Below is a small trained network, with its code and all its weights. Each question gives an input and a target symbol and asks what happens when units are switched off, that is, made to give their printed mean instead of their output.

import numpy as np


def w(rows, s, z=0):
    codes = np.array(rows[::2]) - 128.0
    scale = np.full(codes.shape[1], s)
    scale[-1] = z or s
    return codes * scale


def softmax(a):
    e = np.exp(a - a.max(-1, keepdims=True))
    return e / e.sum(-1, keepdims=True)


def log_softmax(a):
    a = a - a.max(-1, keepdims=True)
    return a - np.log(np.exp(a).sum(-1, keepdims=True))


def net(x, mask):
    ids = ['δεζηθλμπστψ'.index(c) for c in x.split()]
    T = len(ids)
    res = E[ids] + P[:T]
    u = 0
    for l in range(2):
        r = res
        for j in range(3):
            rows = slice(2 * j, 2 * j + 2)
            q, k, v = (r @ M[l][rows].T for M in (Q, K, V))
            z = softmax(np.where(np.tri(T) > 0, q @ k.T / 2**0.5, -1e9)) @ v
            o = O[l][rows]
            res = res + np.where(mask[u + j], z, o[:, -1]) @ o[:, :-1]
        u += 3
    return log_softmax(res[-1] @ U[:, :-1].T + U[:, -1])


Q, K, V, O = {}, {}, {}, {}
E = w([
[78,241,128,205],'δ',
[186,113,245,76],'ε',
[103,148,27,239],'ζ',
[24,96,192,233],'η',
[105,84,120,13],'θ',
[145,70,35,112],'λ',
[142,212,165,32],'μ',
[255,109,117,190],'π',
[116,197,46,53],'σ',
[220,240,96,154],'τ',
[208,20,152,78],'ψ',
],0.014)
P = w([
[106,93,121,144],'0',
[134,112,112,135],'1',
[146,114,103,95],'2',
[172,116,108,80],'3',
[196,119,115,65],'4',
[215,113,113,47],'5',
[237,120,116,38],'6',
[242,116,116,22],'7',
[253,128,126,13],'8',
],0.0056)
Q[0] = w([
[202,165,104,117],'0.h1',
[191,176,83,83],'0.h1',
[156,43,105,143],'0.h2',
[199,138,67,118],'0.h2',
[117,30,251,80],'0.h3',
[64,167,113,150],'0.h3',
],0.032)
K[0] = w([
[199,131,73,64],'0.h1',
[216,132,115,60],'0.h1',
[124,74,56,139],'0.h2',
[31,119,163,210],'0.h2',
[253,67,225,64],'0.h3',
[145,211,55,115],'0.h3',
],0.025)
V[0] = w([
[165,39,123,160],'0.h1',
[72,65,58,50],'0.h1',
[145,13,101,124],'0.h2',
[60,118,76,58],'0.h2',
[152,144,96,110],'0.h3',
[193,134,156,161],'0.h3',
],0.011)
O[0] = w([
[189,2,137,145,173],'0.h1',
[50,77,46,82,101],'0.h1',
[164,12,108,103,139],'0.h2',
[45,146,62,75,35],'0.h2',
[151,73,164,144,102],'0.h3',
[58,128,116,125,252],'0.h3',
],0.0072,0.0023)
Q[1] = w([
[134,128,126,100],'1.h1',
[154,120,127,140],'1.h1',
[103,102,133,189],'1.h2',
[142,119,94,59],'1.h2',
[253,117,15,168],'1.h3',
[207,181,60,217],'1.h3',
],0.024)
K[1] = w([
[110,120,133,133],'1.h1',
[143,115,123,142],'1.h1',
[84,101,158,162],'1.h2',
[168,121,114,83],'1.h2',
[71,133,79,252],'1.h3',
[138,142,23,217],'1.h3',
],0.029)
V[1] = w([
[118,132,50,232],'1.h1',
[8,100,209,182],'1.h1',
[131,123,237,22],'1.h2',
[209,151,74,109],'1.h2',
[92,148,126,134],'1.h3',
[202,145,33,85],'1.h3',
],0.011)
O[1] = w([
[96,121,73,255,165],'1.h1',
[11,67,163,195,76],'1.h1',
[111,122,189,67,103],'1.h2',
[221,192,119,35,10],'1.h2',
[130,105,138,98,57],'1.h3',
[34,93,146,219,1],'1.h3',
],0.0079,0.0026)
U = w([
[110,240,134,138,13],'δ',
[183,120,221,81,87],'ε',
[175,134,51,143,147],'ζ',
[153,93,213,155,209],'η',
[78,63,99,22,104],'θ',
[175,58,38,78,70],'λ',
[77,218,181,60,91],'μ',
[254,93,137,140,50],'π',
[109,179,55,60,253],'σ',
[197,207,148,131,130],'τ',
[210,14,122,78,32],'ψ',
],0.0086,0.0061)

Each question gives the input, a string of symbols that net reads in full, and the target symbol t.
The units are the heads (2 rows each of Q, K, V and O). Each row of codes is followed by its name. A weight is (code - 128) times the scale printed after its matrix; where a second scale follows, it is the last column's (O and U).
mask holds one flag per head, layer by layer. A switched-off head (its flag False) gives its mean, the last column of its rows in O, instead of its output. The means were averaged over made-up inputs and are rounded, as every weight is.
A unit's drop is (log p(t) with every unit on - log p(t) with that unit switched off) / (log p(t) with every unit on - log p(t) with every unit switched off).
The circuit of an input: a set's keep is (log p(t) with only the set's units on - log p(t) with every unit switched off) / (log p(t) with every unit on - log p(t) with every unit switched off). Starting from all 6 units, units are removed one at a time, each time the one whose removal leaves the highest keep (on an exact tie, the one counted first), for as long as the keep stays at least 0.8.
units of the circuit, in order: the units of the circuit, biggest drop first
unit that matters most: the unit with the biggest drop
heads that matter: for each layer, one digit per head in row order, 1 if its drop is at least 0.15 and else 0, layers parted by /
drop when u is switched off: that unit's drop, to one decimal
input η ε θ η, target θ: heads that matter : 010 / 100
input δ σ ζ ε η η π π ζ, target π: heads that matter : 100 / 100
input η ζ μ τ ε, target τ: units of the circuit, in order : [0.h1, 1.h2]
input η ε η ζ, target η: units of the circuit, in order : [1.h2, 1.h3, 1.h1]
input σ ζ ψ ε, target ψ: unit that matters most : 0.h1
input θ σ ε, target σ: units of the circuit, in order : [0.h1, 0.h2]
input η ε σ ψ η ζ π η, target π: units of the circuit, in order : [1.h1, 0.h2, 0.h1]
input η π ε, target π: units of the circuit, in order : [0.h1, 1.h1, 0.h2]
input σ λ τ ψ ε λ, target ψ: units of the circuit, in order : [0.h1, 0.h3]
input η λ μ η ζ η θ η ε, target θ: units of the circuit, in order : [0.h1, 1.h1]
input ε ε ε, target ε: heads that matter : 000 / 110
input λ σ ε η θ τ, target τ: drop when 0.h3 is switched off : 0.1
input η ε η η η η ζ, target η: drop when 0.h1 is switched off : 0.0
input η ψ η η ε μ, target μ: drop when 1.h1 is switched off : 0.1
input σ σ ζ δ, target δ: unit that matters most : 0.h2
